Below are the code and all the weights of a small trained network. Each question names an input and a target symbol and asks about switching units off, where a switched-off unit gives its printed mean instead of its output.

import numpy as np


def w(rows, s, z=0):
    codes = np.array(rows[::2]) - 128.0
    scale = np.full(codes.shape[1], s)
    scale[-1] = z or s
    return codes * scale


def norm(h):
    return h / np.sqrt((h * h).mean(-1, keepdims=True) + 1e-5)


def f(y):
    return np.maximum(y, 0)


def softmax(a):
    e = np.exp(a - a.max(-1, keepdims=True))
    return e / e.sum(-1, keepdims=True)


def log_softmax(a):
    a = a - a.max(-1, keepdims=True)
    return a - np.log(np.exp(a).sum(-1, keepdims=True))


def net(x, mask):
    ids = ['ΔΣΦαβεζηθλπψ'.index(c) for c in x.split()]
    T = len(ids)
    res = E[ids] + P[:T]
    q, k, v = (norm(res) @ M[0].T for M in (Q, K, V))
    z = softmax(np.where(np.tri(T) > 0, q @ k.T / 3**0.5, -1e9)) @ v
    res = res + np.where(mask[0], z, O[0][:, -1]) @ O[0][:, :-1]
    y = f(norm(res) @ A[0][:, :-1].T + A[0][:, -1])
    res = res + np.where(mask[1:9], y, B[0][:, -1]) @ B[0][:, :-1]
    return log_softmax(norm(res)[-1] @ U[:, :-1].T + U[:, -1])


Q, K, V, O, A, B = {}, {}, {}, {}, {}, {}
E = w([
[206,145,99,91],'Δ',
[106,135,135,136],'Σ',
[117,140,137,134],'Φ',
[110,136,131,139],'α',
[131,3,222,77],'β',
[155,108,70,94],'ε',
[108,129,115,127],'ζ',
[147,110,71,95],'η',
[112,134,115,120],'θ',
[106,135,133,136],'λ',
[150,103,69,89],'π',
[121,143,136,133],'ψ',
],0.0066)
P = w([
[157,81,182,100],'0',
[130,211,130,125],'1',
[121,89,188,23],'2',
[183,144,122,205],'3',
[183,35,201,128],'4',
[123,229,82,146],'5',
[95,171,153,35],'6',
[181,110,96,202],'7',
[220,23,197,160],'8',
[125,187,2,115],'9',
],0.0031)
Q[0] = w([
[189,32,82,254],'H0',
[150,203,32,231],'H0',
[33,245,11,47],'H0',
],0.0061)
K[0] = w([
[72,244,29,68],'H0',
[90,224,26,235],'H0',
[216,33,90,254],'H0',
],0.0059)
V[0] = w([
[147,135,217,212],'H0',
[253,123,82,105],'H0',
[20,47,61,191],'H0',
],0.0058)
O[0] = w([
[138,31,108,181,159],'H0',
[241,175,133,60,5],'H0',
[54,103,254,164,11],'H0',
],0.0067,0.0011)
A[0] = w([
[243,114,184,84,112],'N0',
[72,155,1,64,105],'N1',
[51,209,128,91,154],'N2',
[67,154,182,55,137],'N3',
[86,184,130,91,3],'N4',
[163,39,208,84,83],'N5',
[119,154,68,194,123],'N6',
[98,122,180,118,14],'N7',
],0.0047,0.0056)
B[0] = w([
[63,188,86,3,168],'N0',
[249,114,182,171,241],'N1',
[127,189,188,136,255],'N2',
[151,166,96,200,220],'N3',
[35,196,201,70,128],'N4',
[102,60,208,20,143],'N5',
[136,95,145,76,229],'N6',
[136,91,220,172,128],'N7',
],0.0055,0.0024)
U = w([
[183,172,33,16,131],'Δ',
[50,11,96,229,62],'Σ',
[202,46,40,180,64],'Φ',
[102,68,76,164,48],'α',
[124,58,214,14,176],'β',
[141,188,95,66,59],'ε',
[24,212,252,246,251],'ζ',
[155,217,105,81,15],'η',
[200,237,199,192,83],'θ',
[53,51,84,211,67],'λ',
[162,207,139,39,75],'π',
[253,33,1,155,215],'ψ',
],0.0063,0.0027)

Each question gives the input, a string of symbols that net reads in full, and the target symbol t.
The units are the heads (3 rows each of Q, K, V and O) and the neurons (one row each of A and B). Each row of codes is followed by its name. A weight is (code - 128) times the scale printed after its matrix; where a second scale follows, it is the last column's (O, A, B and U).
mask holds one flag per unit, heads first, then neurons. A switched-off unit (its flag False) gives its mean, the last column of its rows in O or B, instead of its output. The means were averaged over made-up inputs and are rounded, as every weight is.
A unit's drop is (log p(t) with every unit on - log p(t) with that unit switched off) / (log p(t) with every unit on - log p(t) with every unit switched off).
The circuit of an input: a set's keep is (log p(t) with only the set's units on - log p(t) with every unit switched off) / (log p(t) with every unit on - log p(t) with every unit switched off). Starting from all 9 units, units are removed one at a time, each time the one whose removal leaves the highest keep (on an exact tie, the one counted first), for as long as the keep stays at least 0.8.
circuit, biggest first: the units of the circuit, biggest drop first
top k neurons: the k neurons with the biggest drops, biggest first
drop of u: that unit's drop, to one decimal
input ζ ζ β Σ ζ π β Δ η, target Δ: top neuron => [N0]
input Σ ζ ζ ψ ζ ζ η, target ψ: top 4 neurons => [N1; N2; N6; N0]
input ζ ζ Φ ζ ζ ε ψ ψ θ Σ, target ψ: circuit, biggest first => [H0; N2]
input ψ π Σ ψ Σ, target Σ: circuit, biggest first => [H0; N1]
input ζ ψ ζ π ζ θ λ, target ζ: circuit, biggest first => [H0; N3]
input θ Σ ζ ψ ζ π ψ, target ζ: circuit, biggest first => [H0; N3]
input θ Σ Σ Σ ψ, target Σ: circuit, biggest first => [H0; N2]
input ζ β Δ Φ ψ, target Δ: circuit, biggest first => [H0; N0]
input ζ ζ ζ θ, target ζ: top 2 neurons => [N1; N0]
input ζ ψ θ λ, target ψ: drop of H0 => 0.4
input Σ ψ ζ, target Σ: drop of H0 => 0.9
input ζ θ ψ ζ Δ θ, target ζ: drop of N0 => 0.0
